Below is a small trained network, with its code and all its weights. Each question gives an input and a class and asks what happens when units are switched off, that is, made to give their printed mean instead of their output.

import numpy as np


def w(rows, s, z=0):
    codes = np.array(rows[::2]) - 128.0
    scale = np.full(codes.shape[1], s)
    scale[-1] = z or s
    return codes * scale


def norm(h):
    return h / np.sqrt((h * h).mean(-1, keepdims=True) + 1e-5)


def f(y):
    return np.maximum(y, 0)


def log_softmax(a):
    a = a - a.max(-1, keepdims=True)
    return a - np.log(np.exp(a).sum(-1, keepdims=True))


def net(x, mask):
    res = np.array(x, float).reshape(1, 8) / 4 @ E
    u = 0
    for l in range(3):
        y = f(norm(res) @ A[l][:, :-1].T + A[l][:, -1])
        res = res + np.where(mask[u : u + 4], y, B[l][:, -1]) @ B[l][:, :-1]
        u += 4
    return log_softmax(norm(res)[-1] @ U[:, :-1].T + U[:, -1])


A, B = {}, {}
E = w([
[184,133,119,127,154,37,85,106,88],'x0',
[148,181,119,47,91,155,79,102,123],'x1',
[153,174,195,138,143,155,149,130,98],'x2',
[130,178,112,86,213,107,171,153,186],'x3',
[165,179,102,150,46,93,137,253,138],'x4',
[128,127,130,128,128,127,128,129,127],'x5',
[127,130,125,127,134,128,130,130,125],'x6',
[136,187,78,219,161,167,44,109,156],'x7',
],0.016)
A[0] = w([
[154,197,242,134,149,170,146,128,98,88],'0.n1',
[140,164,122,60,112,149,95,110,160,2],'0.n2',
[88,51,31,87,75,80,94,90,246,81],'0.n3',
[138,73,178,86,104,115,141,139,135,167],'0.n4',
],0.013,0.0068)
B[0] = w([
[135,102,62,124,180,128,121,188,23,213],'0.n1',
[80,99,19,115,115,83,117,112,121,159],'0.n2',
[165,165,164,137,187,164,151,176,8,254],'0.n3',
[74,203,108,198,128,119,60,101,130,245],'0.n4',
],0.016,0.0069)
A[1] = w([
[151,131,84,127,99,53,93,207,128,228],'1.n1',
[161,66,223,245,175,106,223,136,168,47],'1.n2',
[129,104,127,102,181,124,109,56,114,252],'1.n3',
[56,73,214,15,83,45,199,156,59,84],'1.n4',
],0.011,0.0041)
B[1] = w([
[176,108,136,142,130,100,200,96,107,254],'1.n1',
[80,118,12,9,86,80,40,143,68,187],'1.n2',
[195,142,160,160,77,63,201,179,128,237],'1.n3',
[202,175,60,227,222,213,8,126,213,192],'1.n4',
],0.012,0.0084)
A[2] = w([
[148,138,110,136,139,115,132,117,95,253],'2.n1',
[107,73,144,99,219,144,125,6,93,125],'2.n2',
[182,180,126,8,96,171,85,91,112,79],'2.n3',
[63,111,126,101,121,234,148,182,146,125],'2.n4',
],0.015,0.013)
B[2] = w([
[61,106,183,79,116,182,146,77,183,255],'2.n1',
[192,191,65,157,35,112,164,220,148,162],'2.n2',
[66,42,66,177,151,58,111,200,125,144],'2.n3',
[223,98,170,116,165,9,117,22,110,153],'2.n4',
],0.015,0.021)
U = w([
[198,182,133,122,42,98,187,225,155,96],'0',
[162,149,94,149,206,147,122,176,6,101],'1',
[118,107,154,95,138,128,123,132,168,250],'2',
[66,90,33,110,144,61,93,148,102,78],'3',
[110,194,125,193,179,162,51,87,196,75],'4',
[110,122,153,81,129,126,156,107,142,177],'5',
[198,118,181,98,154,42,123,76,121,63],'6',
[100,128,159,90,132,140,156,115,143,163],'7',
],0.017,0.014)

Each question gives the input, the list of numbers given to net, and the class t.
The units are the neurons (one row each of A and B). Each row of codes is followed by its name. A weight is (code - 128) times the scale printed after its matrix; where a second scale follows, it is the last column's (A, B and U).
mask holds one flag per neuron, layer by layer. A switched-off neuron (its flag False) gives its mean, the last column of its row in B, instead of its output. The means were averaged over made-up inputs and are rounded, as every weight is.
A unit's drop is (log p(t) with every unit on - log p(t) with that unit switched off) / (log p(t) with every unit on - log p(t) with every unit switched off).
The circuit of an input: a set's keep is (log p(t) with only the set's units on - log p(t) with every unit switched off) / (log p(t) with every unit on - log p(t) with every unit switched off). Starting from all 12 units, units are removed one at a time, each time the one whose removal leaves the highest keep (on an exact tie, the one counted first), for as long as the keep stays at least 0.8.
units of the circuit, in order: the units of the circuit, biggest drop first
top k neurons: the k neurons with the biggest drops, biggest first
k most important neurons of layer l: the k neurons of layer l with the biggest drops, biggest first
input [4,8,1,7,-6,-7,0,1], class 3: top neuron : 2.n3
input [2,-8,7,7,4,5,-7,-6], class 3: top 2 neurons : 1.n2, 0.n3
input [-3,-8,-3,4,2,-3,6,7], class 3: units of the circuit, in order : 1.n2, 0.n4
input [0,-1,-4,6,4,-8,-3,-3], class 5: top 4 neurons : 2.n2, 1.n3, 1.n1, 0.n1
input [-8,-7,3,5,2,-2,6,-1], class 6: units of the circuit, in order : 2.n4, 1.n3
input [-5,-6,-7,6,2,-2,5,1], class 1: top 2 neurons : 0.n3, 2.n1
input [-3,-6,-2,-8,5,-3,4,-1], class 2: top 2 neurons : 2.n2, 1.n3
input [3,6,5,-7,-8,-1,-2,8], class 0: top 3 neurons : 2.n2, 0.n4, 1.n4
input [-1,5,2,-3,6,-7,-2,-5], class 5: top 4 neurons : 2.n2, 0.n4, 1.n3, 1.n1
input [-8,5,-5,-5,7,-4,6,1], class 6: units of the circuit, in order : 2.n4, 1.n3, 2.n2, 0.n4
input [-2,6,-5,8,1,-1,-7,8], class 2: units of the circuit, in order : 0.n4, 1.n4
input [7,7,-1,1,2,6,5,-7], class 3: top 3 neurons : 2.n3, 0.n4, 2.n4
input [3,-3,1,-8,5,6,-7,-7], class 2: top 2 neurons : 0.n4, 2.n2
input [7,-8,1,-4,3,-1,-1,-3], class 3: units of the circuit, in order : 1.n2
input [2,0,4,-2,1,1,-5,4], class 7: units of the circuit, in order : 2.n1, 1.n4
input [7,-5,-2,-2,-5,3,-2,6], class 6: top 4 neurons : 1.n3, 0.n4, 1.n4, 2.n3
input [-3,-6,-5,7,0,2,-6,6], class 2: top 2 neurons : 0.n4, 1.n4
input [8,4,1,4,-8,4,2,-8], class 0: top 2 neurons : 2.n2, 2.n4
input [-3,7,-1,5,-7,-2,-1,6], class 0: top 4 neurons : 2.n2, 1.n2, 0.n4, 1.n4
input [-6,3,-3,3,-2,-5,1,-3], class 6: top 3 neurons : 2.n4, 1.n1, 0.n1
input [-6,-1,-5,-2,-6,-6,0,6], class 0: 2 most important neurons of layer 0 : 0.n4, 0.n1
input [-3,8,5,4,-7,-8,-2,0], class 3: units of the circuit, in order : 2.n3
input [-6,1,5,0,-8,2,3,8], class 0: units of the circuit, in order : 2.n2, 0.n4
input [6,3,8,0,-8,1,-8,-5], class 0: top 2 neurons : 2.n2, 0.n3
input [1,-8,-4,4,-7,-6,-1,-8], class 3: units of the circuit, in order : 1.n2, 1.n4
input [3,0,5,-8,-4,-6,0,6], class 2: 2 most important neurons of layer 0 : 0.n4, 0.n3
input [2,8,-4,4,4,-1,-5,-5], class 3: units of the circuit, in order : 2.n3
input [6,-3,5,1,-1,-4,-6,5], class 6: 3 most important neurons of layer 0 : 0.n3, 0.n4, 0.n1
input [4,0,2,3,-6,0,1,3], class 0: 2 most important neurons of layer 2 : 2.n2, 2.n4
